[-13  -9  -7  16 -16  -4 -10  26  11 -26  36  35 -14 -12  -1  -5 -22  -9
  33   4 -12]  [84]/[11]
[  3  -1   2   6 -11  38  -2  43  85 -12  52  71 -16 -13   2 -23 -10 -10
  14  -7 -18]  [84]/[12]
[  7  15 -12 -12   1  42 -13 -13 -30  -3 -12   9 -11  18   3  -2   0  -7
  14  28   9]  [86]/[9]
[  4  -1 -13 -21  -7  67  16  12 -27  -5 -18   0 -25  12   6  -8   4  -4
  -3 -58 -18]  [86]/[18]
[-17  -1  -5  26 -13   2   8  33   4 -24  21  39 -30 -44  36  -3  -1  -5
  14 -35   2]  [84]/[11]
[ -3  15 -10  -3 -23  24  26   1 -10  -8 -19   6 -23   7  42   0   9 -10
   5  -2  -2]  [86]/[18]
[  9 -15  23  -3  -5  -2  13  12  13  10  57   5   7 -10   1  -8  13   1
  -8   4   3]  [84]/[12]
[  5 -10 -21 -11  -7  90  -3  -1 -22 -38 -11 -12 -18  24  -6  16  14   5
  -3  -7  -6]  [86]/[9]
[-30  -7  48  10 -11  11 -17  -2  17   3  51  49  11  18  -4  -7  -1 -17
  25 -11 -60]  [84]/[12]
[-17   5  -3   3 -24  35   6  -5 -21  -3  -1  32 -19  -8  -5 -17  -3 -22
  -1  13  -7]  [86]/[18]
[ 11   8 -15   2  -9  47  -7  14 -36  13  -9 -12 -23  29   7   8   5   0
  21   6 -24]  [86]/[9]
[ 14 -11  -6  -9  -9  55  18   3   7   3 -31 -10 -31  12  -2  -5  21  11
   5 -23 -10]  [86]/[18]
[  0  -3   2   7 -15  87   8 -20 -33 -13  40  57 -34  19  -9  -7 -13  -4
  37 -62 -37]  [86]/[9]
[  1  21  -3  -5 -10  26  -6  18 -19 -15  -2  -4 -28  -3   5  -9  16   1
  -4  10  -4]  [86]/[18]
[  2 -21   5   7   2  22   8   5 -11 -11  33  81   0 -15  -9 -11  -7 -12
  27 -27 -19]  [84]/[11]
[ 37 -17  26 -15 -16 -29  38 -26  -6  24  50  58  39 -23 -11 -13  26 -20
  11   4 -26]  [84]/[12]
[ 24 -10  21  11 -13  44  -9   9 -16   8  13  33 -14  18  -2 -10   1   5
  29 -23 -15]  [86]/[9]
[  7 -44 -13  14 -22  14  13   5  -1 -39  54  62 -10 -37 -17  19 -11  -7
   7 -27   5]  [84]/[11]
[ 14 -11 -19  -7 -37  50  -9 -11 -12   6   7  11 -45  10  -5  -6   3 -28
   4   3  -7]  [86]/[18]
[ -2 -30   1  -1 -24  -2  12   5  11 -20  35  40  10 -24  -7 -19  17 -11
  10  17  -6]  [84]/[11]
[ 17 -14 -38   9 -15  36  25 -14 -11  10 -13  19 -31 -12  13 -11  -6  12
  21 -20   3]  [86]/[18]
[ -9  -6  -4  -4 -24  71   2  21 -24   0 -21  28 -21  24   3 -16   2   6
  -2 -23 -11]  [86]/[18]
[  1   5  -9  18 -12  43   1  14 -24  -5 -19  10 -20  -9   3  -6   8 -18
  -5  25  30]  [86]/[18]
[ -4  -2  15  -5  34  74  11   8   2  -8 -46 -37   2  21  20   4   1   3
 -19 -26   3]  [86]/[9]
[ 16   7 -18   4 -23  51 -18   9 -16  -4  -8  29 -21   6   2  -3  -5 -13
   6   5  10]  [86]/[18]
[ -2  -9   0   6  -9   6   9   4 -13 -22  28  44 -11 -21  -1   0 -18  -5
   8 -16   0]  [84]/[11]
[ 11 -40 -11 -12  18  90   3  20 -11 -28 -11  -7  -4  21  -3   5 -11  15
   2 -88   8]  [86]/[9]
[ 15  10  -5  -7 -16  23   8  13 -19  -9 -10  28 -26  29   3 -22   1 -27
 -27  34   0]  [86]/[18]
[-11  -2  12  -1   3   3 -28  16 -12 -10  38   7  12   2   4 -10   8  -2
  23  33  -4]  [84]/[12]
[ 13  -6  -8   0 -26  45  24  -9  -5   8   6  32 -23  -9  37   1  17  -6
 -22  26  -3]  [86]/[18]
[ 17  11 -10   5 -20   6  12 -15 -26  37  -4  22 -23 -22   9  -8  24 -15
  -6  59 -20]  [86]/[18]
[ -4  -2  11   7 -22  65 -15   9 -40  -2 -10   0  -6  30   4  -8   5   3
  11  18 -15]  [86]/[9]
[ 20 -15   2   0  -1  34  10 -11  16 -24  36  56  -4 -35  -4   4  -7  45
  17 -64 -14]  [84]/[11]
[  2 -13   0  -3   5  38   6 -11 -11   5 -20 -27  -9  19  11  13   7  -7
  -3   8   5]  [86]/[9]
[ -3 -24  10 -12 -23   6 -25  13  -2 -19  25  45   1 -34  -4 -18   5  -6
  21   2  -8]  [84]/[11]
[ 23 -22 -10  -8  -5  46  20  -1 -32  14  -5  22   0  11   2   3   4  -5
   2 -38 -14]  [86]/[18]
[ 43 -33 -12 -14   6  13  37 -32  -4  27  -1  81 -40 -18  -7 -11  18 -18
  -9 -13  -5]  [86]/[18]
